Below are the code and all the weights of a small trained network. Each question names an input and a class and asks about switching units off, where a switched-off unit gives its printed mean instead of its output.

import numpy as np


def w(rows, s, z=0):
    codes = np.array(rows[::2]) - 128.0
    scale = np.full(codes.shape[1], s)
    scale[-1] = z or s
    return codes * scale


def norm(h):
    return h / np.sqrt((h * h).mean(-1, keepdims=True) + 1e-5)


def f(y):
    return y / 2 * (1 + np.tanh(0.7978845608 * (y + 0.044715 * y**3)))


def log_softmax(a):
    a = a - a.max(-1, keepdims=True)
    return a - np.log(np.exp(a).sum(-1, keepdims=True))


def net(x, mask):
    res = np.array(x, float).reshape(1, 3) / 4 @ E
    u = 0
    for l in range(4):
        y = f(norm(res) @ A[l][:, :-1].T + A[l][:, -1])
        res = res + np.where(mask[u : u + 6], y, B[l][:, -1]) @ B[l][:, :-1]
        u += 6
    return log_softmax(norm(res)[-1] @ U[:, :-1].T + U[:, -1])


A, B = {}, {}
E = w([
[159,131,2,31,133,168],'x0',
[56,117,129,117,215,123],'x1',
[148,187,124,192,154,160],'x2',
],0.0089)
A[0] = w([
[179,57,112,110,122,30,157],'L0N1',
[50,85,219,120,106,91,180],'L0N2',
[98,58,79,74,89,254,90],'L0N3',
[122,32,148,148,86,116,2],'L0N4',
[191,148,65,156,48,109,68],'L0N5',
[171,52,120,212,73,145,78],'L0N6',
],0.0064,0.0024)
B[0] = w([
[150,134,171,166,151,254,181],'L0N1',
[160,146,127,101,161,86,253],'L0N2',
[164,140,147,127,172,33,215],'L0N3',
[106,145,166,112,100,109,136],'L0N4',
[109,144,106,158,162,48,187],'L0N5',
[117,104,37,144,193,69,152],'L0N6',
],0.0095,0.0039)
A[1] = w([
[135,38,177,56,46,172,24],'L1N1',
[115,127,162,148,132,129,26],'L1N2',
[151,98,163,179,86,122,2],'L1N3',
[189,100,160,82,175,122,220],'L1N4',
[75,30,150,87,153,119,65],'L1N5',
[190,74,102,143,1,101,127],'L1N6',
],0.0095,0.0013)
B[1] = w([
[199,153,201,138,163,230,174],'L1N1',
[224,132,19,64,148,37,140],'L1N2',
[158,211,173,148,198,62,164],'L1N3',
[75,245,117,144,80,134,253],'L1N4',
[157,64,123,167,153,174,216],'L1N5',
[169,143,2,245,215,82,228],'L1N6',
],0.0087,0.0042)
A[2] = w([
[54,23,87,156,65,186,143],'L2N1',
[167,79,105,138,123,6,4],'L2N2',
[166,59,210,26,90,163,7],'L2N3',
[129,74,190,68,198,179,34],'L2N4',
[254,159,84,211,175,182,244],'L2N5',
[118,56,105,95,225,132,88],'L2N6',
],0.0097,0.0013)
B[2] = w([
[90,254,19,173,146,178,126],'L2N1',
[97,146,113,185,74,100,172],'L2N2',
[161,137,239,32,127,201,141],'L2N3',
[174,131,76,169,143,214,165],'L2N4',
[117,121,164,116,159,238,254],'L2N5',
[124,140,83,230,135,119,168],'L2N6',
],0.009,0.0097)
A[3] = w([
[131,153,60,110,168,197,107],'L3N1',
[130,82,62,141,240,95,73],'L3N2',
[11,175,131,135,113,154,186],'L3N3',
[135,155,195,185,97,118,254],'L3N4',
[160,118,56,59,88,130,114],'L3N5',
[143,172,90,67,169,129,142],'L3N6',
],0.011,0.0033)
B[3] = w([
[94,89,190,72,144,40,254],'L3N1',
[224,130,150,196,121,88,196],'L3N2',
[209,199,33,90,80,206,165],'L3N3',
[80,41,98,14,84,115,205],'L3N4',
[43,90,173,138,183,7,153],'L3N5',
[66,86,193,165,2,153,176],'L3N6',
],0.0085,0.0089)
U = w([
[181,140,70,224,168,96,137],'0',
[40,101,185,103,85,36,153],'1',
[120,148,195,96,161,243,169],'2',
[106,198,56,101,10,172,3],'3',
],0.014,0.0024)

Each question gives the input, the list of numbers given to net, and the class t.
The units are the neurons (one row each of A and B). Each row of codes is followed by its name. A weight is (code - 128) times the scale printed after its matrix; where a second scale follows, it is the last column's (A, B and U).
mask holds one flag per neuron, layer by layer. A switched-off neuron (its flag False) gives its mean, the last column of its row in B, instead of its output. The means were averaged over made-up inputs and are rounded, as every weight is.
A unit's drop is (log p(t) with every unit on - log p(t) with that unit switched off) / (log p(t) with every unit on - log p(t) with every unit switched off).
The circuit of an input: a set's keep is (log p(t) with only the set's units on - log p(t) with every unit switched off) / (log p(t) with every unit on - log p(t) with every unit switched off). Starting from the 12 units with the biggest drops (on a tie, the unit counted first), units are removed one at a time, each time the one whose removal leaves the highest keep (on an exact tie, the one counted first), for as long as the keep stays at least 0.8.
units of the circuit, in order: the units of the circuit, biggest drop first
k most important neurons: the k neurons with the biggest drops, biggest first
k most important neurons of layer l: the k neurons of layer l with the biggest drops, biggest first
input [-6,-5,3], class 1: units of the circuit, in order	L3N4
input [7,-1,-7], class 1: 4 most important neurons	L0N3, L1N4, L3N5, L3N1
input [-8,-8,-3], class 0: 2 most important neurons	L1N6, L3N1
input [-5,5,-4], class 0: 2 most important neurons	L1N5, L0N3
input [-7,8,-5], class 0: 2 most important neurons	L1N5, L3N1
input [7,2,-7], class 1: 3 most important neurons	L0N3, L2N5, L1N4
input [-5,5,1], class 0: units of the circuit, in order	L3N1, L1N2
input [6,1,-8], class 2: units of the circuit, in order	L1N1, L0N1
input [0,4,-5], class 2: 3 most important neurons	L0N5, L0N6, L1N5
input [5,-7,-7], class 0: 2 most important neurons	L1N6, L0N5
input [-1,-1,-4], class 2: 2 most important neurons	L1N1, L0N1
input [7,6,2], class 1: 3 most important neurons	L3N1, L1N6, L3N6
input [-8,3,7], class 1: 2 most important neurons of layer 2	L2N5, L2N4
input [3,-4,7], class 2: units of the circuit, in order	L2N5
input [4,-3,4], class 1: 3 most important neurons of layer 1	L1N5, L1N1, L1N3
input [-4,-5,7], class 2: 2 most important neurons	L2N5, L3N4
input [6,3,-7], class 2: 2 most important neurons of layer 2	L2N3, L2N4
input [1,-3,0], class 3: 4 most important neurons	L0N5, L2N2, L1N6, L1N5
input [0,-3,-1], class 3: 2 most important neurons of layer 0	L0N5, L0N6
input [0,-1,-2], class 3: units of the circuit, in order	L1N4
input [-3,2,-1], class 3: 2 most important neurons of layer 3	L3N3, L3N1
